Below is a small trained network, with its code and all its weights. Each question gives an input and a class and asks what happens when units are switched off, that is, made to give their printed mean instead of their output.

import numpy as np


def w(rows, s, z=0):
    codes = np.array(rows[::2]) - 128.0
    scale = np.full(codes.shape[1], s)
    scale[-1] = z or s
    return codes * scale


def f(y):
    return np.maximum(y, 0)


def log_softmax(a):
    a = a - a.max(-1, keepdims=True)
    return a - np.log(np.exp(a).sum(-1, keepdims=True))


def net(x, mask):
    res = np.array(x, float).reshape(1, 7) / 4 @ E
    y = f(res @ A[0][:, :-1].T + A[0][:, -1])
    res = res + np.where(mask, y, B[0][:, -1]) @ B[0][:, :-1]
    return log_softmax(res[-1] @ U[:, :-1].T + U[:, -1])


A, B = {}, {}
E = w([
[123,150,93,188,129,83,142,48],'x0',
[128,98,116,185,99,163,99,168],'x1',
[191,106,128,74,166,138,130,119],'x2',
[189,117,67,172,202,150,51,155],'x3',
[131,186,153,81,155,191,143,150],'x4',
[131,198,75,144,117,137,120,124],'x5',
[132,115,134,121,151,77,3,141],'x6',
],0.012)
A[0] = w([
[85,39,194,160,208,72,101,126,165],'N1',
[59,139,157,77,90,77,175,107,40],'N2',
[158,71,21,205,201,126,79,189,63],'N3',
[63,122,98,180,97,157,255,121,72],'N4',
[61,219,121,99,192,79,112,52,84],'N5',
[151,191,115,114,197,173,172,138,252],'N6',
[144,122,129,76,141,101,24,134,17],'N7',
[4,145,115,131,66,123,92,247,168],'N8',
],0.013,0.0035)
B[0] = w([
[61,193,132,56,119,177,141,156,220],'N1',
[165,139,67,205,127,124,105,125,216],'N2',
[225,119,107,180,141,67,130,90,251],'N3',
[221,114,87,186,185,81,73,122,251],'N4',
[223,70,125,191,151,168,121,170,211],'N5',
[2,128,164,92,52,100,106,123,226],'N6',
[168,109,88,231,113,117,187,84,215],'N7',
[68,131,176,23,134,156,163,116,222],'N8',
],0.0085,0.015)
U = w([
[255,153,108,225,147,101,148,148,6],'0',
[119,183,177,74,117,188,194,161,250],'1',
],0.0091,0.0014)

Each question gives the input, the list of numbers given to net, and the class t.
The units are the neurons (one row each of A and B). Each row of codes is followed by its name. A weight is (code - 128) times the scale printed after its matrix; where a second scale follows, it is the last column's (A, B and U).
mask holds one flag per neuron, in row order. A switched-off neuron (its flag False) gives its mean, the last column of its row in B, instead of its output. The means were averaged over made-up inputs and are rounded, as every weight is.
A unit's drop is (log p(t) with every unit on - log p(t) with that unit switched off) / (log p(t) with every unit on - log p(t) with every unit switched off).
The circuit of an input: a set's keep is (log p(t) with only the set's units on - log p(t) with every unit switched off) / (log p(t) with every unit on - log p(t) with every unit switched off). Starting from all 8 units, units are removed one at a time, each time the one whose removal leaves the highest keep (on an exact tie, the one counted first), for as long as the keep stays at least 0.8.
circuit, biggest first: the units of the circuit, biggest drop first
top k neurons: the k neurons with the biggest drops, biggest first
drop of u: that unit's drop, to one decimal
input [-2,-7,4,-5,3,-1,-6], class 0: circuit, biggest first	[N2]
input [-8,7,7,1,5,-6,4], class 1: top 4 neurons	[N4 N1 N2 N5]
input [-4,2,1,-1,-4,2,-1], class 1: circuit, biggest first	[N4 N3]
input [-8,-4,2,-8,-1,2,-3], class 0: top 2 neurons	[N2 N4]
input [-6,0,-5,-6,3,0,-5], class 0: top 3 neurons	[N4 N2 N1]
input [-6,6,-8,-6,4,-4,-8], class 0: top 2 neurons	[N4 N2]
input [5,-5,5,2,8,3,-7], class 1: top 2 neurons	[N6 N3]
input [3,4,8,5,7,-8,-5], class 1: top 2 neurons	[N6 N4]
input [-7,8,5,4,5,3,-2], class 1: top 2 neurons	[N4 N6]
input [-4,1,2,-1,7,-1,-1], class 1: drop of N2	0.0
input [0,8,8,-7,0,-2,7], class 1: drop of N4	0.1
